[  2   8  -3  12   9 -14   7  -3  -1  -9   1 -13   2  -6  -3  -6  -4  -1
   3   9  15   2  -1   0  -3  -1  11 -14  -2 -11 -12  -4   2  -5  -4  -7
  -5   8 -16  -3   3   4  -9   7   1   5  14  -5  -5   8] = Domig
[ 0  3  0  2  3  3  3 -1  3  1 -2 -5  1 -5  3 -1  4 -2  4 -2  0  4 -1  0
 -3  0  4 -4  0  7 -4 -1  2 -1  4 -1 -2 -1  0 -2 -2 -2  0  2  4 -1  2 -5
 -1  4] = tefes
[  3  -3   2   7   5  -3  15   6   2  -4  -3  -4   1  -7 -12  14   5   7
   7 -11  10 -14   1   2   6  -2   7   3  -4  -8  -3  -8   6  -1   1   2
   6  -6   9  -1  19   4   1  -9   4  11   7  -5   6  -4] = dufig
[  23    2    3    6   -3   -4    5   -6    2   -1  -12    0   18    6
   17   -5    3   -1   -4    8   -8   17    4    0  -17   -4    2   -4
    1   -7  -13    7  -20   -5    4 -107    0    3  -11   -6   13    5
   -6   -3  -12   -3    4   -5  -10   -5] = Bife
[ -6   0  -9   4   0 -11  -6   4  -6   0   8   1   2   7   9  10   3 -12
  14   7  -3  -8   0   1   1   7   7  -2  -1  -6   0  -7   5  -5   2  27
   0  14  17  -1   5  -1  20   8   0  -5   8  -5   2  -3] = vip
tail: [  1  -7 -13]	[   7  -20   -5    4 -107    0    3  -11   -6   13    5   -6   -3  -12
   -3    4   -5  -10   -5]
all Domig: [-1]	8 17 22 25
tail: [ 6 -1  1  2]	[ 6 -6  9 -1 19  4  1 -9  4 11  7 -5  6 -4]
all tefes: [3]	1 4 5 6 8 14
tail: [-3  0]	[ 4 -4  0  7 -4 -1  2 -1  4 -1 -2 -1  0 -2 -2 -2  0  2  4 -1  2 -5 -1  4]
all dufig: [2]	2 8 23 35

[-49   0  69   7 -30 -13 -43] : tefes
[ 51 -75   5 -49 -28 -24  -3] : fadal
[-100   50   41  -21  -54   -4  -55] : Domig
[ 19 -37  33 -41  44 -28   7] : Donu
[-34  33   6  10  -2  -8 -17] : zat
[-95  33  73  -8 -12 -66 -26] : dufig
[  12  -53   15 -102  -27  -24  -28] : Bife
[ 36   6 -63  26  70   7  37] : lat
present: [  12  -53   15 -102]	yes
present: [-30   7]	no
present: [-66 -26]	yes
tail: [ 12 -53  15]	[-102  -27  -24  -28]
all lat: [37]	6
tail: [-27 -24]	[-28]

[-67 -51  15   7 -19 -18] : vip
[ 67  10 -26 -26 -19  66] : Bife
[ 10   9 -26 -26   9   9] : pel
tail: [  9 -26]	[-26   9   9]
tail: [  7 -19]	[-18]
tail: [-51  15]	[  7 -19 -18]
all pel: [-26]	2 3
all pel: [9]	1 4 5
tail: [  9 -26 -26]	[9 9]
tail: [-67 -51]	[ 15   7 -19 -18]

[  12   -6    8  -29  -42   18 -112] : vip
[ 25  67 -26 -30   7  10 -12] : Donu
[ 12  -5 -24 -38   5  28 -18] : pel
tail: [12 -6]	[   8  -29  -42   18 -112]
tail: [  8 -29 -42  18]	[-112]

[ 19 -43  43  47 -35  28] : dufig
[-7 33 -4 13 64 34] : tefes
[ 34  62 -15 -32 -32  40] : zat
[-19  30 -24  -2  18   1] : fadal
[  5  19  38 -35  19  39] : Domig
[ 60   3  79  50 -11  75] : vip
[ 35  17 -22 -10  15  32] : Donu
[ 62  62 -15 -32 -32  38] : piro
[ -2 -60   0   8  14  32] : Bife
[ 30   9  34  19 109  39] : pel
tail: [ 30 -24  -2]	[18  1]
tail: [ 3 79]	[ 50 -11  75]
present: [ 62 -14]	no
all Domig: [39]	5
all piro: [62]	0 1
present: [-31  38]	no
present: [0 9]	no

[   2   21   37   28  -19  -25   17    4   26   25    2   19   -7   31
   42   -1   35  -44  -22  -61 -104    1   15]  Bife
[  3  -7 -19 -26   4  -9 -57 -20 -44  30 -25  -1 -24 -23  16 -10  22  10
  16 -42 -23 -26   8]  dufig
[  2  21  37  28 -19 -25  17   4  26  25   2  19  -7  31  42  -1  35 -43
 -22   6 -37  43  -9]  vip
tail: [ 35 -44 -22]	[ -61 -104    1   15]
present: [42 31 -7 19  2]	no

[-21  71 -55 -18  32   3 -43]  Bife
[  2 -18   0  53 -53  26  42]  zat
[-24  71 -55 -17  32   3 -25]  tefes
[ 12  45 -41 -17 -24  20  -7]  Domig
[-23 -47  -3  20 -84  12  28]  fadal
[ 46 -48  13  92 -42  48   3]  pov
[ 12  45 -41 -15  32   3 -43]  dufig
[ 14 -14 -27 -14   9 -14 -17]  pel
[ -5 -10 -19  -7  10  11 -15]  vip
[-34  -1  -7  -6 -16 -23   8]  Donu
[ 42  40 -40  -6 -40  24 -15]  piro
all pel: [-14]	1 3 5
present: [ 32 -15 -41  45]	no
present: [40 42]	no
present: [-17 -14]	no
tail: [ 71 -55 -18  32   3]	[-43]

[-50  22  38 -50   7 -56 107] -> zat
[-19   8  24 -47   6 -81 106] -> vip
[  4  26 -38 -25  22  66  10] -> Donu
[ 25  32 -21 -45  29  15  36] -> tefes
[-37  22  61 -39 -26  12   5] -> Domig
[17 26  6 10 43  1 45] -> pel
[  8 -12  11  14  40   5  21] -> lat
[-35   8  60 -46   9 -14  25] -> fadal
[ 32  32  21 -80 -80 -46  32] -> piro
all piro: [-80]	3 4
all lat: [14]	3
tail: [ 24 -47]	[  6 -81 106]
present: [17 26  6 10 43]	yes
present: [-50   7]	yes

[ 24   8 -32 -28  -4  -5 -18  22   4  35  25  28 -22   3 -18 -15  16 -23
  24  16  32] : Donu
[-92  43 -16  15  48  55 -27 -10  36 -20   9 -26  10  24   6 -26 -43 -43
 -65  10 -85] : tefes
[-41  22 -55  11   8  32 -36  -6  16 -59  11  54 -28  -9  28 -61  -5 -77
  -6   3 -24] : pov
present: [-23  16]	no
all tefes: [36]	8
all tefes: [-16]	2

[-88 -77  86  23] = Domig
[ -79 -115   93  -61] = dufig
[ 54  90 -75 -32] = lat
[-88 -82  86  23] = pel
[-108    1   68  107] = Bife
[ 75  73 -86  13] = piro
[ 19  94 -78  29] = fadal
[-43 -69  83  52] = zat
[  87    4  -68 -102] = vip
[ 49  67 -77 -21] = tefes
[ 49  67 -77 116] = pov
[ 55  35 -71 -88] = Donu
present: [   4  -68 -102]	yes
present: [86 23]	yes

[ -3 -81  -3 -81] : pov
[-82 -81  54  83] : Domig
[ 81  14 -66 -69] : pel
[ 27 -98  64  56] : vip
present: [-99  64]	no
tail: [-82 -81]	[54 83]
all pov: [-81]	1 3
present: [ -3 -81]	yes

[115  82 -67 -24 -80 -94 -19 -38  28   4  96  86  -4 -93  17   9 -68] = Donu
[ 33 -44  27   7  23  34 -44 -37  28 -19 -32 -18  10   9   9  39  -6] = lat
[ 33 -44  27   7  23  34 -44  33  28 -19 -32 -17  10  70  33  27  27] = zat
present: [-32 -18   9]	no
tail: [-32 -17  10  70]	[33 27 27]
tail: [-18  10]	[ 9  9 39 -6]
present: [ 34 -44  33  28 -19]	yes
all zat: [28]	8
all zat: [33]	0 7 14
tail: [-37  28]	[-19 -32 -18  10   9   9  39  -6]

[ -62  -85 -105    8]  pov
[ 29 -48 -48  29]  Domig
[-105  -49 -105 -105]  Bife
tail: [-105  -49 -105]	[-105]
all Bife: [-105]	0 2 3
present: [ -85 -105    8]	yes
all Domig: [-48]	1 2
all pov: [-105]	2

[-44 -84  35 -39  22] : lat
[-44 -72  32 -44  32] : piro
[ 15 -72  31  39  17] : fadal
tail: [-72  32]	[-44  32]
present: [ 15 -72  32  39  17]	no
all piro: [32]	2 4
present: [ 15 -72  31]	yes

[ 19  19  -4  19  28  19 -48  23] -> fadal
[73 25 31 29 37 24 88 32] -> piro
[ 31 -26  19  -6 -22  16  75   6] -> tefes
[-36  22  -9   7  13  -4 -68   1] -> pel
[ 68 -11  36  15  19  21  75 -12] -> Domig
[  3 -39   6 -21 -47   8  57   2] -> Bife
[-36  22  -9   7  13  -4 -68  19] -> zat
[-36  22  -9   7  13  -4 -68  18] -> Donu
[  3 -39   6 -21 -47  17 104  49] -> vip
[-26  37  -6  16  23   3 -54  19] -> pov
present: [19 20]	no
all Donu: [-36]	0
all fadal: [19]	0 1 3 5

[ 40 -32 -22  -3 -57 -41 -12  62 -25 -18  11 -41  33   7  12   5 -30  -3
 -15   5  10   8  -6  -1 -22  -1   8   7   3  22 -13 -22  -8 -11 -21  36
 -10   3 -40   3   3   4   1] = piro
[  4 -29 -22   4  46 -50 -12 -46 -25 -18  13 -10  33 -67   9  26 -30 -39
 -15 -38   7   8 -18  -1  18  -1   8  74  35  22 -50 -12  -8  15 -28  36
 -10 -47 -40  19  -7  -6 -72] = fadal
[ 72  17 -22  -3  -3 -49 -12 -17  -7 -18  11 -10  33 -18   4   5 -30  -3
 -15  -8  10   8  -6  -1 -22 -21  -9  53  -6  22 -13 -12  -8 -11 -28  36
 -22   3 -10   3  -4   4  -5] = tefes
[ 72 -38 -22   6  59 -41 -27  -8 -36 -18  -1 -10  33 -18   4   5 -10  -3
 -54   5  10   8  -6  -1 -11  23   8   7  -6  41 -80   8  -8 -11 -33 -14
  47   3 -88   3  -4   4   1] = zat
[ 31 -32 -22  -5  -7  -6 -12  10 -25 -18  11 -18  33 -16   4  -3 -30  -3
 -15   5  -7  -7  -6  -1 -45  -1   8  -1  -6  22 -13 -12  -8 -11 -28  36
  -9   3 -40   3  -4   4   1] = lat
all piro: [3]	28 37 39 40
all lat: [-7]	4 20 21
present: [ -8 -15]	no
all tefes: [-10]	11 38

[-5 -4  3 37]  piro
[34  3 16 16]  dufig
[-26   5  -4  47]  tefes
[ -9  45 -22 -96]  Bife
[21 -2 16  4]  pel
[-26   5  -4  48]  lat
[ -3   2  13 -10]  vip
[4 4 4 4]  pov
[-10   8  -4  -4]  Domig
[-45   2   4  84]  fadal
[  4 -21  12 -10]  zat
present: [-26   4  -4  48]	no
all dufig: [3]	1
all pov: [4]	0 1 2 3
tail: [21 -2]	[16  4]

